Here is a tiny trained network, its code and every weight. The questions are about switching its units off for an input and a class, where a switched-off unit gives its printed mean instead of its output.

import numpy as np


def w(rows, s, z=0):
    codes = np.array(rows[::2]) - 128.0
    scale = np.full(codes.shape[1], s)
    scale[-1] = z or s
    return codes * scale


def f(y):
    return np.maximum(y, 0)


def log_softmax(a):
    a = a - a.max(-1, keepdims=True)
    return a - np.log(np.exp(a).sum(-1, keepdims=True))


def net(x, mask):
    res = np.array(x, float).reshape(1, 4) / 4 @ E
    y = f(res @ A[0][:, :-1].T + A[0][:, -1])
    res = res + np.where(mask, y, B[0][:, -1]) @ B[0][:, :-1]
    return log_softmax(res[-1] @ U[:, :-1].T + U[:, -1])


A, B = {}, {}
E = w([
[169,94,42,104,219,189,49,101,177],'x0',
[136,98,132,6,180,109,103,170,246],'x1',
[104,130,207,77,187,94,70,138,147],'x2',
[70,94,86,142,160,255,149,27,152],'x3',
],0.0094)
A[0] = w([
[140,38,76,59,162,239,79,69,180,224],'neuron 0',
[171,112,176,68,133,8,83,203,187,227],'neuron 1',
[138,124,179,254,97,136,200,86,28,207],'neuron 2',
[95,173,115,197,78,57,103,125,104,102],'neuron 3',
[76,95,109,109,222,182,132,97,174,167],'neuron 4',
[107,111,136,24,125,97,124,158,49,110],'neuron 5',
[149,102,121,199,68,81,154,31,68,171],'neuron 6',
[111,151,106,156,61,196,101,46,68,252],'neuron 7',
[110,145,198,86,114,63,121,231,132,191],'neuron 8',
[76,128,98,246,152,131,188,75,56,142],'neuron 9',
],0.0084,0.0034)
B[0] = w([
[197,83,79,93,95,138,96,21,198,252],'neuron 0',
[131,95,126,166,53,39,198,201,158,240],'neuron 1',
[49,130,143,148,106,155,191,137,57,248],'neuron 2',
[133,176,163,131,126,203,144,148,155,180],'neuron 3',
[168,49,96,54,165,112,104,137,134,211],'neuron 4',
[148,147,123,103,144,134,155,206,133,161],'neuron 5',
[96,172,189,151,165,188,175,118,92,208],'neuron 6',
[109,170,70,162,165,176,5,39,2,216],'neuron 7',
[179,109,128,81,106,103,246,179,99,216],'neuron 8',
[61,156,138,180,177,154,81,84,67,220],'neuron 9',
],0.0082,0.014)
U = w([
[182,101,35,79,124,135,94,78,192,146],'0',
[53,145,142,180,130,183,137,109,42,4],'1',
[154,124,169,123,46,2,215,236,167,221],'2',
],0.0088,0.0018)

Each question gives the input, the list of numbers given to net, and the class t.
The units are the neurons (one row each of A and B). Each row of codes is followed by its name. A weight is (code - 128) times the scale printed after its matrix; where a second scale follows, it is the last column's (A, B and U).
mask holds one flag per neuron, in row order. A switched-off neuron (its flag False) gives its mean, the last column of its row in B, instead of its output. The means were averaged over made-up inputs and are rounded, as every weight is.
A unit's drop is (log p(t) with every unit on - log p(t) with that unit switched off) / (log p(t) with every unit on - log p(t) with every unit switched off).
The circuit of an input: a set's keep is (log p(t) with only the set's units on - log p(t) with every unit switched off) / (log p(t) with every unit on - log p(t) with every unit switched off). Starting from all 10 units, units are removed one at a time, each time the one whose removal leaves the highest keep (on an exact tie, the one counted first), for as long as the keep stays at least 0.8.
circuit, biggest first: the units of the circuit, biggest drop first
k most important neurons: the k neurons with the biggest drops, biggest first
drop of u: that unit's drop, to one decimal
input [8,7,0,-5], class 2: circuit, biggest first -> [neuron 1]
input [-8,2,7,6], class 2: 2 most important neurons -> [neuron 7; neuron 9]
input [0,1,-6,5], class 0: 2 most important neurons -> [neuron 0; neuron 2]
input [5,2,2,-3], class 2: 3 most important neurons -> [neuron 1; neuron 7; neuron 9]
input [-2,4,-5,0], class 2: 4 most important neurons -> [neuron 7; neuron 0; neuron 9; neuron 4]
input [-7,-2,-8,-7], class 1: 2 most important neurons -> [neuron 2; neuron 6]
input [-8,4,0,4], class 2: 2 most important neurons -> [neuron 7; neuron 9]
input [3,-3,2,7], class 0: drop of neuron 0 -> 0.6
input [5,-2,-2,7], class 0: drop of neuron 0 -> 0.2
input [-6,8,-6,5], class 0: drop of neuron 1 -> 0.2
input [7,8,6,-4], class 2: drop of neuron 1 -> 1.4
